Below is a small trained network, with its code and all its weights. Each question gives an input and a class and asks what happens when units are switched off, that is, made to give their printed mean instead of their output.

import numpy as np


def w(rows, s, z=0):
    codes = np.array(rows[::2]) - 128.0
    scale = np.full(codes.shape[1], s)
    scale[-1] = z or s
    return codes * scale


def f(y):
    return y / 2 * (1 + np.tanh(0.7978845608 * (y + 0.044715 * y**3)))


def log_softmax(a):
    a = a - a.max(-1, keepdims=True)
    return a - np.log(np.exp(a).sum(-1, keepdims=True))


def net(x, mask):
    res = np.array(x, float).reshape(1, 5) / 4 @ E
    y = f(res @ A[0][:, :-1].T + A[0][:, -1])
    res = res + np.where(mask, y, B[0][:, -1]) @ B[0][:, :-1]
    return log_softmax(res[-1] @ U[:, :-1].T + U[:, -1])


A, B = {}, {}
E = w([
[79,2,115],'x0',
[197,90,28],'x1',
[60,181,39],'x2',
[128,128,128],'x3',
[127,127,129],'x4',
],0.011)
A[0] = w([
[138,233,137,165],'neuron 0',
[238,154,125,127],'neuron 1',
[211,134,131,130],'neuron 2',
[16,109,116,122],'neuron 3',
[127,129,133,112],'neuron 4',
[108,183,43,176],'neuron 5',
[139,21,118,29],'neuron 6',
[135,222,141,168],'neuron 7',
[127,132,144,107],'neuron 8',
[112,245,139,38],'neuron 9',
[36,121,129,116],'neuron 10',
[110,134,131,100],'neuron 11',
[223,150,126,127],'neuron 12',
[94,205,10,2],'neuron 13',
[135,59,119,168],'neuron 14',
[123,179,237,34],'neuron 15',
[124,124,82,109],'neuron 16',
[173,51,125,54],'neuron 17',
[39,109,138,123],'neuron 18',
[74,95,67,62],'neuron 19',
[59,111,137,120],'neuron 20',
[218,129,134,130],'neuron 21',
[50,130,133,99],'neuron 22',
[146,57,232,49],'neuron 23',
[216,144,130,137],'neuron 24',
[164,76,2,23],'neuron 25',
[102,177,243,69],'neuron 26',
[114,224,137,48],'neuron 27',
],0.01,0.0095)
B[0] = w([
[153,66,138,254],'neuron 0',
[128,167,81,197],'neuron 1',
[133,171,92,173],'neuron 2',
[99,182,106,208],'neuron 3',
[119,126,127,120],'neuron 4',
[82,105,184,242],'neuron 5',
[188,64,104,179],'neuron 6',
[157,67,135,244],'neuron 7',
[117,124,135,122],'neuron 8',
[46,121,205,199],'neuron 9',
[88,186,109,181],'neuron 10',
[116,130,129,119],'neuron 11',
[130,174,77,185],'neuron 12',
[229,2,75,187],'neuron 13',
[109,124,141,215],'neuron 14',
[203,58,71,189],'neuron 15',
[115,112,146,146],'neuron 16',
[182,134,91,161],'neuron 17',
[104,186,103,185],'neuron 18',
[66,165,142,169],'neuron 19',
[113,163,114,166],'neuron 20',
[120,161,81,179],'neuron 21',
[90,164,116,158],'neuron 22',
[69,90,215,190],'neuron 23',
[136,169,73,184],'neuron 24',
[76,75,211,202],'neuron 25',
[177,54,111,213],'neuron 26',
[81,120,178,180],'neuron 27',
],0.011,0.0081)
U = w([
[201,84,104,253],'0',
[74,116,209,35],'1',
[127,248,75,96],'2',
],0.016,0.0025)

Each question gives the input, the list of numbers given to net, and the class t.
The units are the neurons (one row each of A and B). Each row of codes is followed by its name. A weight is (code - 128) times the scale printed after its matrix; where a second scale follows, it is the last column's (A, B and U).
mask holds one flag per neuron, in row order. A switched-off neuron (its flag False) gives its mean, the last column of its row in B, instead of its output. The means were averaged over made-up inputs and are rounded, as every weight is.
A unit's drop is (log p(t) with every unit on - log p(t) with that unit switched off) / (log p(t) with every unit on - log p(t) with every unit switched off).
most important unit: the unit with the biggest drop
top k neurons: the k neurons with the biggest drops, biggest first
drop of u: that unit's drop, to one decimal
input [-2,-3,0,1,2], class 0: most important unit	neuron 23
input [-5,-6,0,-1,1], class 0: top 2 neurons	(neuron 15; neuron 26)
input [1,8,7,-1,-5], class 1: top 3 neurons	(neuron 25; neuron 5; neuron 19)
input [-2,2,0,6,-1], class 2: top 2 neurons	(neuron 13; neuron 26)
input [-8,-2,6,1,2], class 1: top 3 neurons	(neuron 9; neuron 27; neuron 5)
input [-8,-7,0,2,-2], class 0: top 4 neurons	(neuron 15; neuron 26; neuron 7; neuron 0)
input [-5,-1,6,1,-8], class 1: top 2 neurons	(neuron 9; neuron 5)
input [5,7,6,-3,1], class 1: drop of neuron 25	0.4
input [5,7,6,2,1], class 1: drop of neuron 25	0.4
input [-4,1,8,4,-2], class 0: drop of neuron 13	3.0
